Here is a tiny trained network, its code and every weight. The questions are about switching its units off for an input and a class, where a switched-off unit gives its printed mean instead of its output.

import numpy as np


def w(rows, s, z=0):
    codes = np.array(rows[::2]) - 128.0
    scale = np.full(codes.shape[1], s)
    scale[-1] = z or s
    return codes * scale


def norm(h):
    return h / np.sqrt((h * h).mean(-1, keepdims=True) + 1e-5)


def f(y):
    return y / 2 * (1 + np.tanh(0.7978845608 * (y + 0.044715 * y**3)))


def log_softmax(a):
    a = a - a.max(-1, keepdims=True)
    return a - np.log(np.exp(a).sum(-1, keepdims=True))


def net(x, mask):
    res = np.array(x, float).reshape(1, 5) / 4 @ E
    u = 0
    for l in range(4):
        y = f(norm(res) @ A[l][:, :-1].T + A[l][:, -1])
        res = res + np.where(mask[u : u + 7], y, B[l][:, -1]) @ B[l][:, :-1]
        u += 7
    return log_softmax(norm(res)[-1] @ U[:, :-1].T + U[:, -1])


A, B = {}, {}
E = w([
[89,128,138,103,143,178,127,124,117,139],'x0',
[112,173,122,96,140,80,97,38,80,87],'x1',
[158,97,115,142,200,94,91,143,125,158],'x2',
[48,49,150,130,101,32,130,211,3,131],'x3',
[152,154,206,152,71,97,58,115,151,215],'x4',
],0.005)
A[0] = w([
[69,130,111,112,127,114,149,78,171,162,136],'L0N0',
[179,151,117,59,158,117,253,115,63,80,58],'L0N1',
[120,135,133,156,2,162,193,72,86,99,23],'L0N2',
[73,137,108,91,101,73,111,144,113,118,66],'L0N3',
[120,129,145,194,161,142,88,100,76,97,4],'L0N4',
[158,111,115,80,96,138,45,26,68,55,31],'L0N5',
[168,157,171,84,51,113,94,96,89,191,80],'L0N6',
],0.0066,0.0022)
B[0] = w([
[236,123,144,181,99,37,125,129,155,79,145],'L0N0',
[63,100,131,179,110,149,35,119,164,118,212],'L0N1',
[107,122,122,2,165,46,94,197,188,145,188],'L0N2',
[165,118,167,123,116,149,160,102,86,103,179],'L0N3',
[143,69,109,101,146,55,128,112,112,161,110],'L0N4',
[114,159,142,172,141,135,232,121,143,191,210],'L0N5',
[51,83,105,173,136,167,71,119,156,94,253],'L0N6',
],0.0079,0.0028)
A[1] = w([
[89,124,158,104,196,79,83,84,135,85,79],'L1N0',
[105,179,126,145,161,74,151,60,84,139,42],'L1N1',
[169,97,110,114,254,95,75,122,105,184,7],'L1N2',
[134,113,103,97,157,128,208,138,129,112,85],'L1N3',
[122,122,40,133,162,120,140,141,113,74,37],'L1N4',
[112,186,86,84,164,74,108,78,82,155,47],'L1N5',
[139,112,107,156,147,159,155,252,156,166,40],'L1N6',
],0.0079,0.0017)
B[1] = w([
[97,113,129,178,137,152,181,147,173,182,201],'L1N0',
[77,146,163,159,84,174,233,116,176,132,176],'L1N1',
[85,189,120,3,99,80,105,178,190,104,187],'L1N2',
[136,114,151,149,88,92,49,103,160,144,143],'L1N3',
[54,116,166,130,140,130,29,109,120,97,164],'L1N4',
[131,151,188,168,52,103,194,101,167,110,148],'L1N5',
[90,138,136,182,57,139,240,83,181,162,252],'L1N6',
],0.0071,0.0038)
A[2] = w([
[162,119,141,107,126,100,153,147,15,134,72],'L2N0',
[157,134,107,112,123,123,142,175,113,162,50],'L2N1',
[94,122,147,155,100,105,137,167,108,99,106],'L2N2',
[122,159,136,9,95,86,126,161,142,111,67],'L2N3',
[154,124,161,154,115,92,109,139,125,153,18],'L2N4',
[122,170,106,116,145,55,117,56,65,145,55],'L2N5',
[126,163,168,132,90,104,69,109,117,194,8],'L2N6',
],0.011,0.0011)
B[2] = w([
[231,198,150,119,104,79,43,51,1,201,165],'L2N0',
[70,166,136,154,126,123,151,80,155,108,119],'L2N1',
[193,172,84,102,164,112,99,70,131,166,253],'L2N2',
[126,130,54,51,221,109,171,253,242,153,205],'L2N3',
[38,124,139,93,145,178,103,119,177,121,144],'L2N4',
[64,167,134,165,118,198,207,84,191,123,120],'L2N5',
[45,95,63,118,168,124,136,144,81,5,195],'L2N6',
],0.0065,0.0042)
A[3] = w([
[248,166,114,120,167,161,124,84,103,97,22],'L3N0',
[94,142,154,152,132,102,130,132,102,148,200],'L3N1',
[138,185,139,93,145,135,128,165,186,97,183],'L3N2',
[87,76,121,171,159,156,63,133,116,70,28],'L3N3',
[131,80,136,157,100,155,181,165,119,135,1],'L3N4',
[154,133,129,106,131,147,111,149,138,99,36],'L3N5',
[146,103,167,177,112,129,157,162,143,162,144],'L3N6',
],0.012,0.00072)
B[3] = w([
[189,116,149,108,104,110,109,135,1,205,194],'L3N0',
[227,126,123,131,150,189,142,155,159,138,172],'L3N1',
[123,76,122,112,164,98,127,194,85,136,253],'L3N2',
[137,143,123,142,59,141,42,111,146,39,253],'L3N3',
[139,177,180,155,171,101,164,85,166,145,177],'L3N4',
[98,169,91,144,156,53,121,56,128,220,140],'L3N5',
[87,146,130,108,131,137,171,63,82,61,196],'L3N6',
],0.0097,0.0059)
U = w([
[110,161,181,166,125,140,254,78,164,122,149],'0',
[114,124,121,150,94,135,35,125,143,44,255],'1',
[105,109,109,75,185,70,157,222,167,152,70],'2',
[217,131,141,116,132,108,108,124,21,193,30],'3',
],0.009,0.00037)

Each question gives the input, the list of numbers given to net, and the class t.
The units are the neurons (one row each of A and B). Each row of codes is followed by its name. A weight is (code - 128) times the scale printed after its matrix; where a second scale follows, it is the last column's (A, B and U).
mask holds one flag per neuron, layer by layer. A switched-off neuron (its flag False) gives its mean, the last column of its row in B, instead of its output. The means were averaged over made-up inputs and are rounded, as every weight is.
A unit's drop is (log p(t) with every unit on - log p(t) with that unit switched off) / (log p(t) with every unit on - log p(t) with every unit switched off).
The circuit of an input: a set's keep is (log p(t) with only the set's units on - log p(t) with every unit switched off) / (log p(t) with every unit on - log p(t) with every unit switched off). Starting from the 12 units with the biggest drops (on a tie, the unit counted first), units are removed one at a time, each time the one whose removal leaves the highest keep (on an exact tie, the one counted first), for as long as the keep stays at least 0.8.
units of the circuit, in order: the units of the circuit, biggest drop first
most important unit: the unit with the biggest drop
top k neurons: the k neurons with the biggest drops, biggest first
k most important neurons of layer l: the k neurons of layer l with the biggest drops, biggest first
drop when u is switched off: that unit's drop, to one decimal
input [2,-5,-7,-5,-4], class 2: top neuron	[L0N2]
input [7,-5,4,5,-7], class 1: top 3 neurons	[L1N4, L0N5, L3N3]
input [-8,7,-6,2,-7], class 0: top 2 neurons	[L0N5, L0N6]
input [-3,-4,7,-5,5], class 2: top 2 neurons	[L1N2, L0N1]
input [7,2,6,-7,2], class 3: top 2 neurons	[L0N2, L3N0]
input [3,0,8,0,7], class 2: top 3 neurons	[L1N2, L2N3, L0N1]
input [5,6,5,-7,1], class 3: top 3 neurons	[L3N0, L1N6, L0N2]
input [1,-5,1,6,0], class 3: top 2 neurons	[L2N0, L1N0]
input [1,1,2,-8,6], class 3: top 2 neurons	[L3N0, L0N1]
input [-8,-1,3,2,3], class 1: units of the circuit, in order	[L2N6, L3N3]
input [-5,-3,3,7,-7], class 1: 2 most important neurons of layer 1	[L1N4, L1N3]
input [-8,2,-4,6,2], class 3: units of the circuit, in order	[L2N0, L0N3]
input [5,5,5,-8,7], class 3: top 3 neurons	[L0N1, L3N0, L1N4]
input [-1,-5,-7,2,0], class 2: units of the circuit, in order	[L0N2]
input [-7,-5,0,2,6], class 1: top 4 neurons	[L0N5, L2N6, L1N1, L1N0]
input [-6,4,5,0,0], class 2: top 4 neurons	[L1N2, L1N6, L0N4, L2N3]
input [2,6,6,6,7], class 1: top 4 neurons	[L0N6, L2N6, L0N2, L1N6]
input [-5,7,-2,-8,-1], class 3: 2 most important neurons of layer 1	[L1N6, L1N0]
input [-2,3,5,2,-6], class 1: 2 most important neurons of layer 0	[L0N1, L0N2]
input [-6,-7,-5,-1,6], class 0: most important unit	L1N6
input [-1,-8,-5,8,2], class 0: drop when L1N6 is switched off	2.2
input [6,-5,-6,1,2], class 2: drop when L1N0 is switched off	0.2
input [-8,-4,-7,-4,5], class 2: drop when L0N2 is switched off	1.3
input [7,3,4,-5,1], class 3: 2 most important neurons of layer 0	[L0N2, L0N5]
input [2,7,-3,3,7], class 0: 2 most important neurons of layer 1	[L1N1, L1N0]
